Here is a tiny trained network, its code and every weight. The questions are about switching its units off for an input and a class, where a switched-off unit gives its printed mean instead of its output.

import numpy as np


def w(rows, s, z=0):
    codes = np.array(rows[::2]) - 128.0
    scale = np.full(codes.shape[1], s)
    scale[-1] = z or s
    return codes * scale


def f(y):
    return np.maximum(y, 0)


def log_softmax(a):
    a = a - a.max(-1, keepdims=True)
    return a - np.log(np.exp(a).sum(-1, keepdims=True))


def net(x, mask):
    res = np.array(x, float).reshape(1, 7) / 4 @ E
    y = f(res @ A[0][:, :-1].T + A[0][:, -1])
    res = res + np.where(mask, y, B[0][:, -1]) @ B[0][:, :-1]
    return log_softmax(res[-1] @ U[:, :-1].T + U[:, -1])


A, B = {}, {}
E = w([
[171,136,156,112,48,84,85],'x0',
[194,214,83,106,152,174,179],'x1',
[74,149,188,129,65,116,182],'x2',
[53,141,112,196,103,198,100],'x3',
[115,124,1,115,97,145,134],'x4',
[94,193,163,60,167,142,77],'x5',
[140,95,60,123,208,72,155],'x6',
],0.0094)
A[0] = w([
[105,71,43,155,102,103,148,203],'N0',
[98,195,154,133,194,129,165,179],'N1',
[198,78,254,69,153,189,85,253],'N2',
[125,99,151,138,101,118,71,112],'N3',
[121,142,74,121,166,136,155,101],'N4',
[121,84,98,149,157,99,49,204],'N5',
[131,92,84,78,68,122,106,98],'N6',
[227,180,60,173,114,194,169,234],'N7',
],0.0092,0.0027)
B[0] = w([
[155,132,69,81,121,207,58,234],'N0',
[74,128,215,143,116,203,240,202],'N1',
[199,99,214,96,138,171,179,240],'N2',
[153,35,137,244,96,90,48,179],'N3',
[116,133,155,158,172,191,136,190],'N4',
[135,61,87,108,252,147,42,209],'N5',
[76,140,64,108,130,46,106,175],'N6',
[122,47,169,1,151,132,231,255],'N7',
],0.0062,0.0086)
U = w([
[169,85,214,182,96,115,22,156],'0',
[164,232,49,241,130,99,188,3],'1',
[254,119,163,46,146,150,217,165],'2',
[116,112,21,43,240,142,61,78],'3',
[102,198,122,130,210,180,183,100],'4',
[42,132,41,110,48,173,192,197],'5',
],0.0089,0.0037)

Each question gives the input, the list of numbers given to net, and the class t.
The units are the neurons (one row each of A and B). Each row of codes is followed by its name. A weight is (code - 128) times the scale printed after its matrix; where a second scale follows, it is the last column's (A, B and U).
mask holds one flag per neuron, in row order. A switched-off neuron (its flag False) gives its mean, the last column of its row in B, instead of its output. The means were averaged over made-up inputs and are rounded, as every weight is.
A unit's drop is (log p(t) with every unit on - log p(t) with that unit switched off) / (log p(t) with every unit on - log p(t) with every unit switched off).
The circuit of an input: a set's keep is (log p(t) with only the set's units on - log p(t) with every unit switched off) / (log p(t) with every unit on - log p(t) with every unit switched off). Starting from all 8 units, units are removed one at a time, each time the one whose removal leaves the highest keep (on an exact tie, the one counted first), for as long as the keep stays at least 0.8.
units of the circuit, in order: the units of the circuit, biggest drop first
top k neurons: the k neurons with the biggest drops, biggest first
drop of u: that unit's drop, to one decimal
input [6,-4,-6,2,-2,-7,7], class 3: units of the circuit, in order -> N5
input [2,-6,0,-8,5,4,-4], class 0: units of the circuit, in order -> N7; N3
input [4,2,3,-4,5,-1,-5], class 5: units of the circuit, in order -> N2; N6
input [6,-2,6,2,0,8,8], class 0: top 2 neurons -> N7; N0
input [4,-7,2,-7,-1,1,4], class 0: top 2 neurons -> N7; N3
input [8,-1,3,-3,7,6,0], class 5: units of the circuit, in order -> N5; N2
input [3,-8,0,0,2,-1,2], class 3: top 4 neurons -> N5; N0; N2; N6
input [5,3,-3,2,4,-7,1], class 3: units of the circuit, in order -> N0; N1
input [6,-7,3,-7,1,-7,4], class 0: top 2 neurons -> N3; N7
input [6,2,3,-3,6,-3,3], class 5: top 3 neurons -> N2; N5; N6
input [0,7,-1,8,6,-5,1], class 2: drop of N7 -> 2.0
input [-5,6,-7,6,-1,-7,0], class 2: drop of N0 -> -0.1
input [5,-3,-5,-8,2,-5,-3], class 0: drop of N7 -> 0.4
